Here is a tiny trained network, its code and every weight. The questions are about switching its units off for an input and a class, where a switched-off unit gives its printed mean instead of its output.

import numpy as np


def w(rows, s, z=0):
    codes = np.array(rows[::2]) - 128.0
    scale = np.full(codes.shape[1], s)
    scale[-1] = z or s
    return codes * scale


def norm(h):
    return h / np.sqrt((h * h).mean(-1, keepdims=True) + 1e-5)


def f(y):
    return np.maximum(y, 0)


def log_softmax(a):
    a = a - a.max(-1, keepdims=True)
    return a - np.log(np.exp(a).sum(-1, keepdims=True))


def net(x, mask):
    res = np.array(x, float).reshape(1, 5) / 4 @ E
    u = 0
    for l in range(3):
        y = f(norm(res) @ A[l][:, :-1].T + A[l][:, -1])
        res = res + np.where(mask[u : u + 6], y, B[l][:, -1]) @ B[l][:, :-1]
        u += 6
    return log_softmax(norm(res)[-1] @ U[:, :-1].T + U[:, -1])


A, B = {}, {}
E = w([
[92,69,93,106,115,145,173,178],'x0',
[173,109,136,133,157,128,161,117],'x1',
[104,164,96,1,125,179,165,75],'x2',
[182,177,8,155,144,188,83,182],'x3',
[87,203,142,148,191,151,197,163],'x4',
],0.0052)
A[0] = w([
[192,42,172,158,40,113,89,218,18],'0.n1',
[172,199,151,74,146,55,63,65,78],'0.n2',
[120,118,66,48,72,203,134,50,75],'0.n3',
[107,87,65,63,162,136,169,67,2],'0.n4',
[159,109,168,220,120,110,97,147,149],'0.n5',
[101,69,63,43,59,2,230,229,27],'0.n6',
],0.0046,0.0012)
B[0] = w([
[165,204,222,164,100,155,150,212,232],'0.n1',
[180,213,65,96,87,78,135,82,225],'0.n2',
[133,164,216,208,24,247,108,169,251],'0.n3',
[146,149,130,110,58,148,203,119,196],'0.n4',
[117,221,177,47,88,185,128,138,253],'0.n5',
[162,131,22,163,105,3,146,109,216],'0.n6',
],0.0043,0.0029)
A[1] = w([
[148,97,59,161,155,253,44,112,12],'1.n1',
[152,73,47,129,61,114,157,192,97],'1.n2',
[118,109,92,75,78,175,142,32,91],'1.n3',
[180,174,143,95,124,98,26,65,193],'1.n4',
[65,28,189,106,119,44,121,49,84],'1.n5',
[211,146,133,57,78,102,94,99,2],'1.n6',
],0.0057,0.0011)
B[1] = w([
[172,83,191,117,234,89,20,81,215],'1.n1',
[190,112,108,80,139,49,178,23,215],'1.n2',
[213,161,204,93,117,191,100,182,224],'1.n3',
[45,2,56,144,145,59,230,104,254],'1.n4',
[164,137,115,67,240,143,35,174,226],'1.n5',
[189,173,101,78,83,98,201,241,224],'1.n6',
],0.0055,0.0037)
A[2] = w([
[188,29,85,110,2,99,141,110,105],'2.n1',
[171,103,76,170,147,160,104,115,44],'2.n2',
[159,81,97,63,175,57,100,129,249],'2.n3',
[140,210,100,139,179,87,213,90,217],'2.n4',
[99,109,224,89,183,164,156,154,194],'2.n5',
[150,68,187,247,116,102,105,169,128],'2.n6',
],0.007,0.0016)
B[2] = w([
[68,89,181,246,92,80,177,187,253],'2.n1',
[56,141,183,3,121,172,75,77,170],'2.n2',
[66,121,59,160,238,103,33,98,237],'2.n3',
[39,35,109,190,58,72,142,164,247],'2.n4',
[182,153,98,172,208,181,66,154,214],'2.n5',
[182,127,138,44,53,228,185,47,224],'2.n6',
],0.0063,0.0054)
U = w([
[179,178,185,67,43,250,162,139,198],'0',
[122,128,117,65,243,152,1,122,89],'1',
[50,99,70,133,94,61,164,120,4],'2',
[82,118,140,165,123,137,124,218,195],'3',
],0.0089,0.0018)

Each question gives the input, the list of numbers given to net, and the class t.
The units are the neurons (one row each of A and B). Each row of codes is followed by its name. A weight is (code - 128) times the scale printed after its matrix; where a second scale follows, it is the last column's (A, B and U).
mask holds one flag per neuron, layer by layer. A switched-off neuron (its flag False) gives its mean, the last column of its row in B, instead of its output. The means were averaged over made-up inputs and are rounded, as every weight is.
A unit's drop is (log p(t) with every unit on - log p(t) with that unit switched off) / (log p(t) with every unit on - log p(t) with every unit switched off).
The circuit of an input: a set's keep is (log p(t) with only the set's units on - log p(t) with every unit switched off) / (log p(t) with every unit on - log p(t) with every unit switched off). Starting from the 12 units with the biggest drops (on a tie, the unit counted first), units are removed one at a time, each time the one whose removal leaves the highest keep (on an exact tie, the one counted first), for as long as the keep stays at least 0.8.
units of the circuit, in order: the units of the circuit, biggest drop first
unit that matters most: the unit with the biggest drop
top k neurons: the k neurons with the biggest drops, biggest first
drop of u: that unit's drop, to one decimal
input [-4,-6,-1,3,-2], class 2: unit that matters most -> 1.n4
input [4,7,1,-6,6], class 1: units of the circuit, in order -> (2.n5; 2.n1)
input [-8,8,-6,-8,0], class 1: units of the circuit, in order -> (1.n5; 2.n1)
input [-5,-8,-5,-1,2], class 0: top 3 neurons -> (2.n6; 2.n3; 1.n2)
input [6,-1,5,8,4], class 1: units of the circuit, in order -> (1.n1; 2.n1)
input [-2,4,6,-3,8], class 3: units of the circuit, in order -> (2.n4; 2.n5)
input [-5,2,4,4,-1], class 2: top 3 neurons -> (0.n2; 1.n4; 1.n5)
input [1,8,4,-7,-7], class 1: top 3 neurons -> (1.n5; 2.n3; 2.n4)
input [8,4,-8,6,-3], class 0: units of the circuit, in order -> (2.n6; 2.n4)
input [-3,8,-5,-3,-2], class 0: top 2 neurons -> (2.n6; 0.n1)
input [2,-3,-7,-8,8], class 1: units of the circuit, in order -> (2.n5; 1.n5; 2.n1)
input [-1,4,5,-1,-7], class 3: top 3 neurons -> (2.n1; 1.n4; 2.n6)
input [-5,5,-3,-1,5], class 2: units of the circuit, in order -> (2.n4; 1.n3)
input [-2,-5,3,0,3], class 0: top 4 neurons -> (2.n3; 0.n3; 2.n1; 0.n6)
input [1,5,-2,-7,-3], class 1: units of the circuit, in order -> (1.n5)
input [-3,4,-5,-6,-1], class 1: units of the circuit, in order -> (1.n5; 2.n1)
input [2,-7,-5,-8,2], class 1: top 2 neurons -> (1.n5; 0.n3)
input [-2,-1,5,-4,-7], class 3: top 2 neurons -> (2.n1; 1.n4)
input [1,0,-7,5,-6], class 0: top 2 neurons -> (0.n1; 2.n6)
input [-3,5,6,-7,6], class 1: unit that matters most -> 2.n5
input [4,-5,-5,-2,-4], class 0: top 3 neurons -> (0.n1; 2.n6; 1.n4)
input [-1,-1,-3,8,7], class 1: top 3 neurons -> (1.n1; 2.n1; 2.n2)
input [5,-6,5,-3,-1], class 0: top 2 neurons -> (0.n3; 1.n3)
input [0,-8,2,-4,-8], class 3: top 2 neurons -> (2.n1; 0.n3)
input [-6,-1,4,-8,-8], class 1: top 2 neurons -> (1.n5; 2.n3)
input [-5,2,-7,-1,0], class 0: drop of 2.n6 -> 0.3
input [1,4,1,5,-3], class 1: unit that matters most -> 1.n1
input [3,-5,6,-2,1], class 0: drop of 1.n3 -> 0.3
